Below is a small trained network, with its code and all its weights. Each question gives an input and a class and asks what happens when units are switched off, that is, made to give their printed mean instead of their output.

import numpy as np


def w(rows, s, z=0):
    codes = np.array(rows[::2]) - 128.0
    scale = np.full(codes.shape[1], s)
    scale[-1] = z or s
    return codes * scale


def norm(h):
    return h / np.sqrt((h * h).mean(-1, keepdims=True) + 1e-5)


def f(y):
    return np.maximum(y, 0)


def log_softmax(a):
    a = a - a.max(-1, keepdims=True)
    return a - np.log(np.exp(a).sum(-1, keepdims=True))


def net(x, mask):
    res = np.array(x, float).reshape(1, 3) / 4 @ E
    u = 0
    for l in range(3):
        y = f(norm(res) @ A[l][:, :-1].T + A[l][:, -1])
        res = res + np.where(mask[u : u + 9], y, B[l][:, -1]) @ B[l][:, :-1]
        u += 9
    return log_softmax(norm(res)[-1] @ U[:, :-1].T + U[:, -1])


A, B = {}, {}
E = w([
[148,68,4,78],'x0',
[110,229,224,52],'x1',
[163,189,66,190],'x2',
],0.0025)
A[0] = w([
[121,159,187,25,22],'0.n1',
[150,136,39,78,52],'0.n2',
[104,119,169,108,107],'0.n3',
[167,214,114,162,130],'0.n4',
[131,191,52,2,80],'0.n5',
[126,112,174,120,108],'0.n6',
[124,144,156,87,4],'0.n7',
[145,49,113,127,82],'0.n8',
[138,97,143,132,19],'0.n9',
],0.0075,0.0013)
B[0] = w([
[161,134,244,86,254],'0.n1',
[124,180,73,79,218],'0.n2',
[118,169,105,96,183],'0.n3',
[85,163,117,189,214],'0.n4',
[141,186,4,175,252],'0.n5',
[115,169,100,90,176],'0.n6',
[143,142,171,148,170],'0.n7',
[119,48,140,135,196],'0.n8',
[136,113,156,156,138],'0.n9',
],0.012,0.0038)
A[1] = w([
[216,177,151,110,70],'1.n1',
[171,110,105,88,113],'1.n2',
[145,151,255,44,94],'1.n3',
[116,23,229,132,100],'1.n4',
[85,153,120,131,110],'1.n5',
[225,159,142,65,2],'1.n6',
[67,47,139,86,58],'1.n7',
[110,67,5,111,163],'1.n8',
[194,145,232,153,50],'1.n9',
],0.0074,0.00092)
B[1] = w([
[92,62,134,163,187],'1.n1',
[100,171,165,115,154],'1.n2',
[65,80,101,23,255],'1.n3',
[126,3,29,190,187],'1.n4',
[136,130,163,165,158],'1.n5',
[70,118,133,184,180],'1.n6',
[152,171,83,215,165],'1.n7',
[198,134,198,61,246],'1.n8',
[67,137,84,43,203],'1.n9',
],0.012,0.0049)
A[2] = w([
[163,105,97,38,152],'2.n1',
[219,139,217,89,17],'2.n2',
[156,183,255,204,2],'2.n3',
[59,87,228,74,62],'2.n4',
[146,162,154,51,80],'2.n5',
[171,135,164,64,103],'2.n6',
[70,210,203,235,94],'2.n7',
[80,137,99,173,89],'2.n8',
[114,200,91,119,140],'2.n9',
],0.0081,0.0009)
B[2] = w([
[103,147,211,121,253],'2.n1',
[164,184,105,79,188],'2.n2',
[77,181,62,195,179],'2.n3',
[25,122,38,50,246],'2.n4',
[167,57,143,151,224],'2.n5',
[192,117,154,106,199],'2.n6',
[99,108,249,157,227],'2.n7',
[163,115,166,81,176],'2.n8',
[92,76,160,162,213],'2.n9',
],0.014,0.0043)
U = w([
[241,139,159,57,186],'0',
[127,125,114,144,30],'1',
[54,145,210,234,174],'2',
[168,4,56,210,151],'3',
[126,126,108,145,1],'4',
[4,80,119,24,181],'5',
[159,231,35,189,132],'6',
],0.011,0.0073)

Each question gives the input, the list of numbers given to net, and the class t.
The units are the neurons (one row each of A and B). Each row of codes is followed by its name. A weight is (code - 128) times the scale printed after its matrix; where a second scale follows, it is the last column's (A, B and U).
mask holds one flag per neuron, layer by layer. A switched-off neuron (its flag False) gives its mean, the last column of its row in B, instead of its output. The means were averaged over made-up inputs and are rounded, as every weight is.
A unit's drop is (log p(t) with every unit on - log p(t) with that unit switched off) / (log p(t) with every unit on - log p(t) with every unit switched off).
The circuit of an input: a set's keep is (log p(t) with only the set's units on - log p(t) with every unit switched off) / (log p(t) with every unit on - log p(t) with every unit switched off). Starting from the 12 units with the biggest drops (on a tie, the unit counted first), units are removed one at a time, each time the one whose removal leaves the highest keep (on an exact tie, the one counted first), for as long as the keep stays at least 0.8.
units of the circuit, in order: the units of the circuit, biggest drop first
most important unit: the unit with the biggest drop
k most important neurons: the k neurons with the biggest drops, biggest first
top k neurons in layer l: the k neurons of layer l with the biggest drops, biggest first
drop when u is switched off: that unit's drop, to one decimal
input [-5,-6,1], class 3: 3 most important neurons	0.n2, 0.n5, 0.n1
input [5,8,7], class 2: top 4 neurons in layer 1	1.n3, 1.n4, 1.n9, 1.n5
input [8,-3,-4], class 0: most important unit	1.n8
input [3,-7,-7], class 3: units of the circuit, in order	0.n5, 1.n4, 1.n7
input [7,4,-7], class 2: top 3 neurons in layer 1	1.n3, 1.n6, 1.n9
input [3,-5,-2], class 0: top 2 neurons in layer 0	0.n1, 0.n2
input [8,3,-2], class 0: 2 most important neurons	1.n8, 2.n4
input [2,2,0], class 6: 2 most important neurons	0.n5, 0.n2
input [1,-2,0], class 0: 2 most important neurons	0.n1, 1.n8
input [5,7,3], class 2: top 2 neurons in layer 0	0.n5, 0.n1
input [-3,-3,-3], class 3: 3 most important neurons	0.n5, 0.n2, 0.n1
input [0,-3,5], class 6: top 2 neurons in layer 0	0.n1, 0.n4
input [-8,-8,-4], class 3: 3 most important neurons	0.n5, 0.n1, 1.n4
input [0,-2,-7], class 3: most important unit	1.n4
input [-5,-3,2], class 2: 2 most important neurons	0.n1, 1.n3
input [-2,-2,1], class 2: top 2 neurons in layer 1	1.n3, 1.n8
input [6,-3,-3], class 0: drop when 1.n8 is switched off	0.3
input [7,7,8], class 6: drop when 0.n5 is switched off	0.2
input [-6,-8,-5], class 3: drop when 0.n5 is switched off	0.6
input [-2,7,8], class 2: most important neuron	0.n4
input [8,3,2], class 6: 2 most important neurons	0.n5, 1.n3
